Here is a tiny trained network, its code and every weight. The questions are about switching its units off for an input and a class, where a switched-off unit gives its printed mean instead of its output.

import numpy as np


def w(rows, s, z=0):
    codes = np.array(rows[::2]) - 128.0
    scale = np.full(codes.shape[1], s)
    scale[-1] = z or s
    return codes * scale


def norm(h):
    return h / np.sqrt((h * h).mean(-1, keepdims=True) + 1e-5)


def f(y):
    return y / 2 * (1 + np.tanh(0.7978845608 * (y + 0.044715 * y**3)))


def log_softmax(a):
    a = a - a.max(-1, keepdims=True)
    return a - np.log(np.exp(a).sum(-1, keepdims=True))


def net(x, mask):
    res = np.array(x, float).reshape(1, 8) / 4 @ E
    u = 0
    for l in range(4):
        y = f(norm(res) @ A[l][:, :-1].T + A[l][:, -1])
        res = res + np.where(mask[u : u + 3], y, B[l][:, -1]) @ B[l][:, :-1]
        u += 3
    return log_softmax(norm(res)[-1] @ U[:, :-1].T + U[:, -1])


A, B = {}, {}
E = w([
[123,135,113,108,144,112,102,132,131],'x0',
[150,41,30,112,122,153,124,82,76],'x1',
[133,16,196,97,163,137,148,154,140],'x2',
[93,95,122,129,39,51,196,169,162],'x3',
[125,134,115,108,147,102,96,130,138],'x4',
[133,145,137,219,175,72,151,161,27],'x5',
[238,99,100,215,139,116,140,191,253],'x6',
[129,129,131,131,129,135,133,128,125],'x7',
],0.0031)
A[0] = w([
[117,169,139,178,96,143,109,91,166,17],'L0N1',
[134,232,253,101,141,102,148,167,169,62],'L0N2',
[75,129,132,73,144,140,124,150,97,247],'L0N3',
],0.0046,0.0013)
B[0] = w([
[132,120,91,78,114,182,73,239,168,118],'L0N1',
[221,51,73,79,106,131,85,42,27,253],'L0N2',
[124,75,84,255,174,132,166,183,235,224],'L0N3',
],0.0063,0.002)
A[1] = w([
[146,253,36,101,11,162,67,193,67,110],'L1N1',
[93,131,145,14,60,226,96,114,238,104],'L1N2',
[4,121,182,97,116,136,87,66,67,4],'L1N3',
],0.0038,0.0015)
B[1] = w([
[85,96,115,95,156,164,217,176,126,217],'L1N1',
[111,129,140,219,163,69,148,97,79,250],'L1N2',
[89,94,111,175,73,103,2,173,128,152],'L1N3',
],0.0089,0.0022)
A[2] = w([
[134,167,136,144,255,196,108,79,128,216],'L2N1',
[159,11,243,103,138,104,100,129,139,56],'L2N2',
[103,103,78,132,81,78,31,145,154,250],'L2N3',
],0.0047,0.0017)
B[2] = w([
[163,117,178,89,97,1,244,230,161,252],'L2N1',
[47,183,98,76,250,203,163,155,113,222],'L2N2',
[200,75,212,100,19,73,107,203,64,201],'L2N3',
],0.0049,0.0026)
A[3] = w([
[253,128,88,189,179,140,110,148,205,133],'L3N1',
[232,70,68,47,126,163,131,91,88,248],'L3N2',
[182,94,155,122,127,63,207,71,65,163],'L3N3',
],0.0049,0.0017)
B[3] = w([
[40,106,154,198,57,164,86,128,72,193],'L3N1',
[103,156,113,2,77,127,107,105,47,207],'L3N2',
[178,179,136,102,91,46,171,63,197,254],'L3N3',
],0.0084,0.0042)
U = w([
[90,101,173,206,75,166,2,177,87,181],'0',
[133,142,153,107,113,112,158,119,131,253],'1',
[163,176,131,210,172,77,135,44,128,92],'2',
[187,130,83,78,103,157,102,36,71,10],'3',
[90,147,106,98,214,208,169,171,145,73],'4',
[163,161,161,113,104,89,128,160,190,75],'5',
[131,157,145,124,126,119,122,116,137,115],'6',
],0.009,0.002)

Each question gives the input, the list of numbers given to net, and the class t.
The units are the neurons (one row each of A and B). Each row of codes is followed by its name. A weight is (code - 128) times the scale printed after its matrix; where a second scale follows, it is the last column's (A, B and U).
mask holds one flag per neuron, layer by layer. A switched-off neuron (its flag False) gives its mean, the last column of its row in B, instead of its output. The means were averaged over made-up inputs and are rounded, as every weight is.
A unit's drop is (log p(t) with every unit on - log p(t) with that unit switched off) / (log p(t) with every unit on - log p(t) with every unit switched off).
The circuit of an input: a set's keep is (log p(t) with only the set's units on - log p(t) with every unit switched off) / (log p(t) with every unit on - log p(t) with every unit switched off). Starting from all 12 units, units are removed one at a time, each time the one whose removal leaves the highest keep (on an exact tie, the one counted first), for as long as the keep stays at least 0.8.
circuit, biggest first: the units of the circuit, biggest drop first
top k neurons: the k neurons with the biggest drops, biggest first
k most important neurons of layer l: the k neurons of layer l with the biggest drops, biggest first
input [-8,-6,6,-4,5,5,8,1], class 0: circuit, biggest first => L3N1
input [2,-2,8,6,-3,-3,-1,5], class 4: circuit, biggest first => L2N2, L3N3
input [-2,8,5,-3,-2,-1,-8,-1], class 0: circuit, biggest first => L1N3, L0N2
input [0,4,-5,-2,-2,-3,1,-4], class 4: top 4 neurons => L1N1, L0N2, L2N3, L0N1
input [-1,0,-7,0,6,-4,6,2], class 4: circuit, biggest first => L1N1, L3N3
input [2,-8,1,7,4,-6,3,0], class 3: circuit, biggest first => L0N2, L2N1
input [-8,-5,3,-2,-1,4,1,-5], class 3: top 3 neurons => L0N2, L3N2, L1N2
input [5,-8,-8,-1,-8,-4,8,-3], class 0: top 2 neurons => L3N1, L3N3
input [-1,4,-8,-2,3,5,5,4], class 4: circuit, biggest first => L1N1, L0N2, L1N2, L3N3
input [2,6,4,-5,2,-7,0,0], class 2: circuit, biggest first => L1N2, L0N2
input [-3,-4,1,6,4,-8,6,8], class 2: circuit, biggest first => L1N2, L3N2, L2N1
input [-5,5,4,8,6,2,-8,-4], class 0: top 3 neurons => L1N3, L2N1, L0N2
input [4,6,-6,-2,-5,-7,3,-6], class 2: circuit, biggest first => L1N2, L0N2
input [-4,-5,5,4,-2,-1,-8,-8], class 0: circuit, biggest first => L1N3
input [6,3,-6,3,1,-5,-3,-5], class 4: 2 most important neurons of layer 3 => L3N3, L3N1
input [4,-6,-2,5,0,2,-7,-6], class 0: top 3 neurons => L1N3, L2N1, L3N3
input [-2,4,-6,-1,-3,-6,-7,0], class 0: circuit, biggest first => L1N3, L3N3
input [5,-8,1,2,-7,7,5,6], class 3: top 3 neurons => L0N2, L0N3, L1N2
input [6,-3,-8,-4,-7,0,7,5], class 4: top 2 neurons => L1N1, L0N3
input [5,6,3,-8,-8,4,-2,2], class 1: most important neuron of layer 1 => L1N2
input [7,-7,0,5,-4,1,-6,6], class 3: top 2 neurons => L0N2, L3N1
